Here is a tiny trained network, its code and every weight. The questions are about switching its units off for an input and a target symbol, where a switched-off unit gives its printed mean instead of its output.

import numpy as np


def w(rows, s, z=0):
    codes = np.array(rows[::2]) - 128.0
    scale = np.full(codes.shape[1], s)
    scale[-1] = z or s
    return codes * scale


def f(y):
    return y / 2 * (1 + np.tanh(0.7978845608 * (y + 0.044715 * y**3)))


def softmax(a):
    e = np.exp(a - a.max(-1, keepdims=True))
    return e / e.sum(-1, keepdims=True)


def log_softmax(a):
    a = a - a.max(-1, keepdims=True)
    return a - np.log(np.exp(a).sum(-1, keepdims=True))


def net(x, mask):
    ids = ['ΔΘΛΞΣΦΩαβγεζημπτ'.index(c) for c in x.split()]
    T = len(ids)
    res = E[ids] + P[:T]
    q, k, v = (res @ M[0].T for M in (Q, K, V))
    z = softmax(np.where(np.tri(T) > 0, q @ k.T / 3**0.5, -1e9)) @ v
    res = res + np.where(mask[0], z, O[0][:, -1]) @ O[0][:, :-1]
    y = f(res @ A[0][:, :-1].T + A[0][:, -1])
    res = res + np.where(mask[1:13], y, B[0][:, -1]) @ B[0][:, :-1]
    return log_softmax(res[-1] @ U[:, :-1].T + U[:, -1])


Q, K, V, O, A, B = {}, {}, {}, {}, {}, {}
E = w([
[132,86,169],'Δ',
[196,134,100],'Θ',
[107,86,71],'Λ',
[166,99,123],'Ξ',
[128,107,83],'Σ',
[187,175,165],'Φ',
[65,69,89],'Ω',
[161,103,123],'α',
[94,171,190],'β',
[44,107,164],'γ',
[77,149,15],'ε',
[118,146,111],'ζ',
[116,181,70],'η',
[165,130,48],'μ',
[141,249,103],'π',
[13,230,209],'τ',
],0.016)
P = w([
[171,118,137],'0',
[182,111,139],'1',
[41,196,123],'2',
[217,103,255],'3',
[196,109,131],'4',
[37,199,114],'5',
],0.0065)
Q[0] = w([
[178,254,153],'H1',
[69,219,171],'H1',
[149,72,183],'H1',
],0.0061)
K[0] = w([
[196,251,227],'H1',
[148,202,192],'H1',
[3,23,250],'H1',
],0.0051)
V[0] = w([
[63,251,58],'H1',
[158,227,173],'H1',
[217,91,3],'H1',
],0.007)
O[0] = w([
[2,218,17,251],'H1',
[193,247,150,222],'H1',
[245,129,18,86],'H1',
],0.0061,0.0018)
A[0] = w([
[140,10,116,98],'N1',
[242,117,181,58],'N2',
[112,127,133,100],'N3',
[91,71,144,178],'N4',
[123,69,31,79],'N5',
[49,51,149,198],'N6',
[81,196,155,210],'N7',
[118,125,119,51],'N8',
[193,108,75,145],'N9',
[88,20,157,163],'N10',
[129,36,106,109],'N11',
[187,155,87,3],'N12',
],0.013,0.0026)
B[0] = w([
[192,97,239,172],'N1',
[254,169,28,189],'N2',
[156,152,126,131],'N3',
[164,188,139,162],'N4',
[58,67,165,192],'N5',
[144,218,100,203],'N6',
[75,48,96,254],'N7',
[104,116,98,122],'N8',
[100,25,131,179],'N9',
[179,179,167,187],'N10',
[152,90,226,160],'N11',
[102,127,19,163],'N12',
],0.0066,0.0085)
U = w([
[204,155,170,62],'Δ',
[186,89,47,3],'Θ',
[114,2,187,39],'Λ',
[194,66,134,92],'Ξ',
[128,20,142,88],'Σ',
[201,196,98,155],'Φ',
[152,95,211,195],'Ω',
[184,82,129,120],'α',
[102,92,178,159],'β',
[135,220,173,181],'γ',
[84,41,82,72],'ε',
[129,106,118,241],'ζ',
[116,126,69,202],'η',
[124,36,83,164],'μ',
[117,216,49,53],'π',
[61,122,155,129],'τ',
],0.0095,0.0062)

Each question gives the input, a string of symbols that net reads in full, and the target symbol t.
The units are the heads (3 rows each of Q, K, V and O) and the neurons (one row each of A and B). Each row of codes is followed by its name. A weight is (code - 128) times the scale printed after its matrix; where a second scale follows, it is the last column's (O, A, B and U).
mask holds one flag per unit, heads first, then neurons. A switched-off unit (its flag False) gives its mean, the last column of its rows in O or B, instead of its output. The means were averaged over made-up inputs and are rounded, as every weight is.
A unit's drop is (log p(t) with every unit on - log p(t) with that unit switched off) / (log p(t) with every unit on - log p(t) with every unit switched off).
The circuit of an input: a set's keep is (log p(t) with only the set's units on - log p(t) with every unit switched off) / (log p(t) with every unit on - log p(t) with every unit switched off). Starting from the 12 units with the biggest drops (on a tie, the unit counted first), units are removed one at a time, each time the one whose removal leaves the highest keep (on an exact tie, the one counted first), for as long as the keep stays at least 0.8.
units of the circuit, in order: the units of the circuit, biggest drop first
k most important neurons: the k neurons with the biggest drops, biggest first
drop when u is switched off: that unit's drop, to one decimal
input γ Θ ε, target ε: units of the circuit, in order => N5; H1; N6; N10
input ζ Φ Ξ Θ, target Φ: units of the circuit, in order => N2
input γ β ζ Θ τ, target τ: 2 most important neurons => N7; N2
input μ ε μ, target μ: 3 most important neurons => N9; N5; N6
input Ω ζ ε Λ, target Ω: 3 most important neurons => N1; N7; N11
input Φ γ ε Λ μ, target μ: 2 most important neurons => N9; N12
input Δ μ Ω Ω, target Ω: 2 most important neurons => N1; N11
input γ Σ Ω Λ, target Ω: 2 most important neurons => N1; N11
input Σ γ ε γ, target γ: 2 most important neurons => N6; N10
input Ω β Σ Ξ Δ, target Δ: drop when N7 is switched off => 0.2
input Ω τ γ τ η β, target τ: drop when H1 is switched off => 0.6
input ε η Σ η π, target π: drop when N12 is switched off => 0.2
